Below is a small trained network, with its code and all its weights. Each question gives an input and a class and asks what happens when units are switched off, that is, made to give their printed mean instead of their output.

import numpy as np


def w(rows, s, z=0):
    codes = np.array(rows[::2]) - 128.0
    scale = np.full(codes.shape[1], s)
    scale[-1] = z or s
    return codes * scale


def f(y):
    return y / 2 * (1 + np.tanh(0.7978845608 * (y + 0.044715 * y**3)))


def log_softmax(a):
    a = a - a.max(-1, keepdims=True)
    return a - np.log(np.exp(a).sum(-1, keepdims=True))


def net(x, mask):
    res = np.array(x, float).reshape(1, 6) / 4 @ E
    y = f(res @ A[0][:, :-1].T + A[0][:, -1])
    res = res + np.where(mask, y, B[0][:, -1]) @ B[0][:, :-1]
    return log_softmax(res[-1] @ U[:, :-1].T + U[:, -1])


A, B = {}, {}
E = w([
[126,133,123,130,141],'x0',
[219,222,74,184,50],'x1',
[99,224,220,205,129],'x2',
[129,124,129,126,124],'x3',
[139,245,162,2,120],'x4',
[116,164,99,141,183],'x5',
],0.0095)
A[0] = w([
[75,103,162,136,155,69],'neuron 0',
[85,91,110,202,103,11],'neuron 1',
[132,80,137,215,139,37],'neuron 2',
[107,211,219,94,124,120],'neuron 3',
[47,115,175,85,156,1],'neuron 4',
[22,98,161,143,147,94],'neuron 5',
[166,82,158,212,171,13],'neuron 6',
[207,191,69,213,65,38],'neuron 7',
[72,144,214,254,123,15],'neuron 8',
],0.0095,0.0029)
B[0] = w([
[106,120,184,125,107,158],'neuron 0',
[175,130,146,106,174,167],'neuron 1',
[228,160,125,62,205,180],'neuron 2',
[178,77,2,102,138,227],'neuron 3',
[145,193,175,129,111,181],'neuron 4',
[92,175,230,166,117,183],'neuron 5',
[236,175,95,102,168,171],'neuron 6',
[45,189,228,164,102,254],'neuron 7',
[133,50,12,168,127,209],'neuron 8',
],0.0095,0.0096)
U = w([
[202,184,102,72,124,63],'0',
[43,205,246,152,96,71],'1',
[97,113,64,134,97,253],'2',
],0.011,0.0059)

Each question gives the input, the list of numbers given to net, and the class t.
The units are the neurons (one row each of A and B). Each row of codes is followed by its name. A weight is (code - 128) times the scale printed after its matrix; where a second scale follows, it is the last column's (A, B and U).
mask holds one flag per neuron, in row order. A switched-off neuron (its flag False) gives its mean, the last column of its row in B, instead of its output. The means were averaged over made-up inputs and are rounded, as every weight is.
A unit's drop is (log p(t) with every unit on - log p(t) with that unit switched off) / (log p(t) with every unit on - log p(t) with every unit switched off).
The circuit of an input: a set's keep is (log p(t) with only the set's units on - log p(t) with every unit switched off) / (log p(t) with every unit on - log p(t) with every unit switched off). Starting from all 9 units, units are removed one at a time, each time the one whose removal leaves the highest keep (on an exact tie, the one counted first), for as long as the keep stays at least 0.8.
units of the circuit, in order: the units of the circuit, biggest drop first
top k neurons: the k neurons with the biggest drops, biggest first
drop when u is switched off: that unit's drop, to one decimal
input [2,2,4,-1,-3,1], class 2: top 3 neurons => neuron 8; neuron 4; neuron 5
input [-8,-4,4,8,4,-8], class 0: top 4 neurons => neuron 3; neuron 7; neuron 4; neuron 8
input [0,-7,8,-8,-1,-4], class 2: top 2 neurons => neuron 8; neuron 3
input [-3,1,7,5,-5,-7], class 2: units of the circuit, in order => neuron 8
input [-2,-4,-1,4,-4,8], class 0: top 4 neurons => neuron 7; neuron 6; neuron 2; neuron 1
input [0,5,-8,-4,5,2], class 2: units of the circuit, in order => neuron 2; neuron 6
input [-7,-2,5,-5,4,-4], class 2: units of the circuit, in order => neuron 3; neuron 2
input [0,-5,-4,6,4,5], class 1: top 2 neurons => neuron 3; neuron 8
input [1,4,7,8,6,7], class 2: units of the circuit, in order => neuron 3; neuron 2; neuron 6; neuron 4
input [-6,5,-6,1,-6,3], class 0: units of the circuit, in order => neuron 2; neuron 8
input [5,8,1,-2,-8,-2], class 0: top 3 neurons => neuron 2; neuron 6; neuron 8
input [-2,-6,2,-4,6,1], class 0: top 2 neurons => neuron 3; neuron 7
input [-2,8,1,-3,6,6], class 1: drop when neuron 7 is switched off => 1.7
input [6,5,7,-3,5,-7], class 2: drop when neuron 3 is switched off => 1.1
input [6,-3,-1,3,2,6], class 1: units of the circuit, in order => neuron 3
input [-4,-3,4,-8,-7,-3], class 0: drop when neuron 2 is switched off => 0.5
